Each row is followed by its group and then its class within the group.
[-3, -12, 2, -6, 1, 4, 19, -2, 8, 4, 5, -5, 5, 4, 1, 6, -3, 18, -2, 0, 9, -3, 3, 4, -12, 1, -7, -8, 0, 1, -6, 0, -15, 1, -21, 4, -5, -2, -28]
<77>/(33)
[3, -25, 8, -4, 7, -2, 3, 0, 6, 3, 5, -7, 6, 9, -1, 10, 0, 14, 2, -7, 6, -7, -1, 3, -14, 0, -16, -21, 2, -4, -24, 0, -16, 0, -22, -4, -11, 4, -32]
<76>/(45)
[-3, -15, 5, -7, -1, 1, 13, 0, 11, 9, 0, -3, 6, 13, -2, 7, -1, 14, 2, -4, 3, -2, 3, 1, -13, 6, -1, -16, -1, -8, 2, 6, -13, -1, -22, 1, -12, -10, -22]
<77>/(40)
[-3, -14, 4, -5, 3, 0, 14, -13, 13, 4, 3, -2, 6, 28, -3, 14, 8, 20, 0, 2, 1, -2, 0, -3, -16, 2, -1, -12, 3, -6, 4, -4, -20, 2, -22, 1, -9, 0, -24]
<77>/(33)
[1, -13, 3, -3, 0, -5, 14, 3, 9, 3, 1, -6, -14, 8, -2, 6, -5, 14, -4, 1, -2, -3, 0, 3, -14, -3, -3, -9, -3, -3, 1, 2, -16, -5, -21, 2, -8, 0, -16]
<77>/(40)
[-8, -16, 7, -4, 5, 4, -1, -1, 5, 4, 1, -5, 11, 8, -5, 6, 8, 14, 2, -10, -1, -2, 1, 6, -16, 3, -17, -27, 0, -4, -19, -2, -22, -2, -20, -2, -27, 2, -23]
<76>/(50)
[-6, -14, 1, -1, 1, 5, 14, -3, 10, 3, 4, -5, 7, 6, 0, 4, 2, 10, 5, -3, 1, -3, 9, -2, -14, -4, -6, -18, -1, -4, -12, -3, -16, 4, -22, 1, -5, 0, -13]
<71>/(26)
[-5, -15, -3, -4, 3, 3, 11, -13, 14, -3, 3, -1, 5, 6, -1, 4, 2, 8, -5, 2, 2, 8, 11, 2, -11, 1, -6, -14, 3, -6, -6, 2, -13, 0, -19, 4, -7, 2, -16]
<71>/(26)
[-1, -12, 4, -5, 5, 0, 12, -8, 7, 2, 4, 2, 6, 11, -1, 10, 0, 13, -1, -2, 5, -3, 2, 4, -13, -6, -2, -17, 2, 0, 0, -5, -19, 1, -24, 3, -1, -15, -18]
<77>/(40)
[-3, -18, 5, -3, 2, 4, 16, 2, 7, 2, 7, -2, 4, 4, -3, 8, -4, 10, 3, 3, 3, -1, 2, 3, -14, -2, -2, -23, 3, -2, -16, -3, -16, 2, -24, 1, -5, 1, -20]
<71>/(26)
[-4, -17, 2, 0, 4, 3, 1, -1, 0, -3, -4, -13, 1, -8, -6, 9, -1, 2, -2, -11, 0, -1, 3, 7, -9, -1, -3, -40, 0, -5, -38, -3, -28, -6, -19, 4, -1, 3, -31]
<76>/(50)
[-1, -13, 4, -5, -1, 4, 12, 5, 7, 3, 6, -6, 1, 2, -5, 8, -1, 6, -2, -1, 0, 2, 3, 3, -11, -3, 6, -25, 0, -2, -15, -2, -18, -2, -21, 4, -7, -7, -16]
<71>/(39)
[1, -20, 4, 1, 1, 1, 17, 1, 11, 2, 8, -5, 8, 17, -6, 7, 11, 15, 0, 17, 5, 0, 8, 0, -16, 1, -1, -22, 4, 2, -4, -1, -18, 6, -21, 11, -13, 1, -9]
<71>/(19)
[-4, -1, 4, -1, 1, 0, 15, -3, 8, 1, 4, -9, 3, 5, -6, 9, 4, 15, 1, -5, 7, -9, 5, 3, -14, -2, -7, -28, 3, -2, -15, -4, -16, 4, -24, 4, -9, 1, -14]
<71>/(26)
[-6, -14, 6, -1, -2, 3, 5, 3, 12, 0, 12, 4, 22, 1, -1, 11, 9, 5, 2, -17, 1, -2, 6, 3, -6, 3, -8, -18, 9, -4, -25, -2, -15, 5, -23, 4, -6, -7, -11]
<74>/(35)
[-3, -18, 2, -2, 3, 0, -4, -2, 0, -2, -3, -7, 3, -3, -1, 11, -10, 7, 0, -4, -3, -3, 0, 3, -15, -1, -5, -33, 2, -4, -26, 0, -10, -9, -21, -2, -1, 1, -29]
<76>/(45)
[-6, -13, 2, 1, 4, 3, 4, -5, 8, -6, 7, 0, 17, 1, -6, 8, 8, -4, 1, -17, 5, 1, 0, 1, -8, 3, 1, -24, 3, -2, -17, -2, -10, 3, -19, 2, -5, -5, -9]
<74>/(20)
[-3, -13, 2, -4, 4, 2, 4, 2, 15, -4, 8, 4, 23, 0, 1, 9, 7, 0, 5, -15, 4, -1, 1, 1, -9, 0, -6, -21, 1, -4, -28, 0, -11, 0, -26, 4, -3, -5, -8]
<74>/(20)
[-2, -14, 1, 0, -1, 2, 16, 0, 11, -9, 1, -3, 2, 13, -4, 7, -5, 17, -5, 1, 2, -5, 1, -1, -12, -3, -5, -10, 2, -3, 16, -1, -12, -2, -12, 2, -4, 0, -15]
<77>/(38)
[-4, -21, 4, -2, 4, -8, -3, 0, 6, -6, 3, -5, 7, 7, -2, 5, 3, 14, 2, -5, 0, -1, 3, 3, -12, -3, -11, -30, 3, 1, -27, -10, -15, -2, -21, -6, -5, 5, -26]
<76>/(27)
[-2, -13, 5, -1, 1, 6, 12, 0, 8, -4, 7, 2, 17, 0, -3, 11, 9, 0, 5, -19, 7, 1, 2, -2, -13, 2, -9, -21, -3, -3, -24, -4, -14, 4, -22, 0, -4, -2, -8]
<74>/(35)
[-4, -12, 7, -4, 5, 3, 16, -3, 7, 0, 7, -2, 14, 7, -7, 10, -1, 15, 33, -2, 3, -4, 6, 2, -15, -1, -6, -22, 0, -3, 5, -2, -21, 4, -21, 4, -11, -4, -14]
<71>/(26)
[-1, -12, 4, -4, 4, 5, 9, -2, 17, -5, 10, -2, 22, 2, 1, 14, 8, -9, 2, -11, 5, 3, 11, 1, -11, 3, -2, -18, 1, -2, -24, -2, -16, 0, -26, 8, -5, -10, -6]
<74>/(20)
[-6, -12, 3, 3, 6, 2, 12, 6, 10, -1, 7, -5, 8, 15, -7, 11, -1, 17, 2, -4, 0, -4, 2, 2, -20, -2, -14, -16, 0, -4, 2, 3, -15, 2, -21, 2, -6, -2, -17]
<77>/(38)
[-6, -4, 4, -4, 3, 4, 8, 2, 7, -3, 9, 2, 11, 4, -4, 9, 11, -1, -1, -13, 6, 1, 2, 1, -7, 0, -6, -19, 14, -1, -20, 0, -12, 2, -14, 1, 0, -3, -7]
<74>/(35)
[-5, -15, 7, -2, 4, 3, 6, 0, 9, -6, 4, 3, 19, 4, -7, 11, 8, -3, 0, -8, 2, 0, 2, 4, -6, -2, -1, -17, 0, 0, -15, -2, -16, -2, -21, 2, -3, -6, -8]
<74>/(20)
[-4, -20, 5, -3, 1, 4, -3, -5, 2, 6, 4, -7, 0, 0, -2, 12, -5, 16, -1, -4, -4, -1, 4, 4, -12, -2, -6, -31, -2, -6, -25, -4, -17, -4, -23, -1, -3, -4, -30]
<76>/(45)
[-4, -11, 4, -4, 4, 8, 4, 7, 10, -1, 5, 1, 12, -1, 1, 10, 7, 3, 14, -12, -1, -1, 6, 3, -9, 1, -6, -16, 1, -5, -17, -2, -15, 4, -20, 6, -1, -6, -9]
<74>/(20)
